Here is a tiny trained network, its code and every weight. The questions are about switching its units off for an input and a target symbol, where a switched-off unit gives its printed mean instead of its output.

import numpy as np


def w(rows, s, z=0):
    codes = np.array(rows[::2]) - 128.0
    scale = np.full(codes.shape[1], s)
    scale[-1] = z or s
    return codes * scale


def f(y):
    return np.maximum(y, 0)


def softmax(a):
    e = np.exp(a - a.max(-1, keepdims=True))
    return e / e.sum(-1, keepdims=True)


def log_softmax(a):
    a = a - a.max(-1, keepdims=True)
    return a - np.log(np.exp(a).sum(-1, keepdims=True))


def net(x, mask):
    ids = ['ΘΛΞΠαβεζσ'.index(c) for c in x.split()]
    T = len(ids)
    res = E[ids] + P[:T]
    u = 0
    for l in range(2):
        r = res
        for j in range(2):
            rows = slice(3 * j, 3 * j + 3)
            q, k, v = (r @ M[l][rows].T for M in (Q, K, V))
            z = softmax(np.where(np.tri(T) > 0, q @ k.T / 3**0.5, -1e9)) @ v
            o = O[l][rows]
            res = res + np.where(mask[u + j], z, o[:, -1]) @ o[:, :-1]
        u += 2
        y = f(res @ A[l][:, :-1].T + A[l][:, -1])
        res = res + np.where(mask[u : u + 4], y, B[l][:, -1]) @ B[l][:, :-1]
        u += 4
    return log_softmax(res[-1] @ U[:, :-1].T + U[:, -1])


Q, K, V, O, A, B = {}, {}, {}, {}, {}, {}
E = w([
[177,87,114,125],'Θ',
[181,189,180,129],'Λ',
[111,157,155,205],'Ξ',
[106,175,254,120],'Π',
[156,128,73,124],'α',
[134,89,47,149],'β',
[159,155,136,41],'ε',
[171,166,150,156],'ζ',
[195,83,213,82],'σ',
],0.02)
P = w([
[131,113,165,109],'0',
[59,140,129,101],'1',
[123,97,203,105],'2',
[128,104,254,70],'3',
[94,119,157,117],'4',
[114,98,175,107],'5',
],0.0078)
Q[0] = w([
[96,77,108,218],'L0H0',
[41,143,247,171],'L0H0',
[176,124,120,160],'L0H0',
[183,106,149,121],'L0H1',
[126,38,111,159],'L0H1',
[123,9,124,152],'L0H1',
],0.011)
K[0] = w([
[254,177,201,175],'L0H0',
[157,179,115,159],'L0H0',
[165,180,88,160],'L0H0',
[89,175,109,177],'L0H1',
[84,52,131,193],'L0H1',
[115,142,224,123],'L0H1',
],0.0084)
V[0] = w([
[2,232,126,190],'L0H0',
[94,120,141,108],'L0H0',
[201,213,110,142],'L0H0',
[97,188,95,182],'L0H1',
[143,56,162,63],'L0H1',
[160,115,70,113],'L0H1',
],0.0096)
O[0] = w([
[39,166,22,136,2],'L0H0',
[133,253,123,140,116],'L0H0',
[127,204,216,19,138],'L0H0',
[137,220,17,95,67],'L0H1',
[152,172,99,150,183],'L0H1',
[149,126,112,120,125],'L0H1',
],0.0056,0.0053)
A[0] = w([
[72,163,96,95,52],'L0N0',
[183,254,141,97,56],'L0N1',
[184,214,205,77,252],'L0N2',
[89,118,219,55,149],'L0N3',
],0.0087,0.003)
B[0] = w([
[88,195,193,161,129],'L0N0',
[202,109,76,201,173],'L0N1',
[131,232,70,148,253],'L0N2',
[91,65,1,203,206],'L0N3',
],0.0073,0.011)
Q[1] = w([
[92,92,203,1],'L1H0',
[7,167,171,65],'L1H0',
[140,104,93,87],'L1H0',
[57,145,163,135],'L1H1',
[183,165,109,245],'L1H1',
[139,168,167,93],'L1H1',
],0.0083)
K[1] = w([
[100,50,29,75],'L1H0',
[228,229,3,169],'L1H0',
[118,161,51,41],'L1H0',
[73,77,150,193],'L1H1',
[172,182,245,28],'L1H1',
[133,91,102,144],'L1H1',
],0.0075)
V[1] = w([
[40,74,174,145],'L1H0',
[131,200,156,215],'L1H0',
[99,83,140,110],'L1H0',
[59,56,81,254],'L1H1',
[183,163,123,250],'L1H1',
[181,94,84,197],'L1H1',
],0.0072)
O[1] = w([
[135,199,107,104,79],'L1H0',
[17,71,127,66,168],'L1H0',
[148,140,117,219,100],'L1H0',
[55,2,182,218,167],'L1H1',
[89,186,234,88,248],'L1H1',
[230,189,121,179,215],'L1H1',
],0.0062,0.011)
A[1] = w([
[49,120,82,116,200],'L1N0',
[235,138,90,57,250],'L1N1',
[198,254,204,142,144],'L1N2',
[109,116,129,96,33],'L1N3',
],0.0063,0.0021)
B[1] = w([
[153,167,55,81,150],'L1N0',
[171,241,71,195,183],'L1N1',
[115,113,215,77,254],'L1N2',
[166,89,254,105,129],'L1N3',
],0.0091,0.0077)
U = w([
[121,159,141,205,36],'Θ',
[115,159,187,67,210],'Λ',
[102,124,96,132,107],'Ξ',
[2,125,161,221,110],'Π',
[164,195,36,127,117],'α',
[144,100,78,230,214],'β',
[130,144,116,161,79],'ε',
[129,120,114,115,136],'ζ',
[121,67,209,166,2],'σ',
],0.0093,0.0057)

Each question gives the input, a string of symbols that net reads in full, and the target symbol t.
The units are the heads (3 rows each of Q, K, V and O) and the neurons (one row each of A and B). Each row of codes is followed by its name. A weight is (code - 128) times the scale printed after its matrix; where a second scale follows, it is the last column's (O, A, B and U).
mask holds one flag per unit, layer by layer, with each layer's heads first. A switched-off unit (its flag False) gives its mean, the last column of its rows in O or B, instead of its output. The means were averaged over made-up inputs and are rounded, as every weight is.
A unit's drop is (log p(t) with every unit on - log p(t) with that unit switched off) / (log p(t) with every unit on - log p(t) with every unit switched off).
The circuit of an input: a set's keep is (log p(t) with only the set's units on - log p(t) with every unit switched off) / (log p(t) with every unit on - log p(t) with every unit switched off). Starting from all 12 units, units are removed one at a time, each time the one whose removal leaves the highest keep (on an exact tie, the one counted first), for as long as the keep stays at least 0.8.
circuit, biggest first: the units of the circuit, biggest drop first
top k neurons: the k neurons with the biggest drops, biggest first
top k neurons in layer l: the k neurons of layer l with the biggest drops, biggest first
heads that matter: for each layer, one digit per head in row order, 1 if its drop is at least 0.15 and else 0, layers parted by /
drop of u: that unit's drop, to one decimal
input β Λ β σ ζ, target Λ: heads that matter => 00 / 01
input Π σ Π ζ β, target Π: top neuron => (L0N3)
input β σ σ, target β: top 2 neurons => (L0N3 L1N2)
input Λ Π Ξ β σ ε, target α: circuit, biggest first => (L0N2 L1N1)
input Λ Λ β β, target Λ: circuit, biggest first => (L0N2 L1H1)
input Θ α β Λ, target α: top 4 neurons => (L0N3 L0N1 L0N2 L1N1)
input σ ζ σ β Π, target Π: heads that matter => 01 / 00
input σ β α σ β β, target σ: heads that matter => 11 / 00
input Λ β Θ Λ Θ α, target Λ: heads that matter => 00 / 00
input σ σ Λ Λ Λ β, target Λ: circuit, biggest first => (L1H1 L0H0 L0N2)
input α Λ σ Λ β Λ, target α: circuit, biggest first => (L1H1 L0N2)
input β Λ Λ β ε ζ, target Λ: circuit, biggest first => (L1N2 L1H1)
input α σ σ Π, target α: top 2 neurons => (L0N3 L0N2)
input σ Λ σ ε, target α: top 2 neurons => (L0N2 L1N1)
input Π ζ Λ Π, target Π: top 2 neurons in layer 0 => (L0N3 L0N1)
input Λ σ α, target Λ: top neuron => (L0N3)
input Λ σ σ β, target σ: drop of L0H0 => 0.2
input Θ β σ β β σ, target β: drop of L1N1 => 0.0
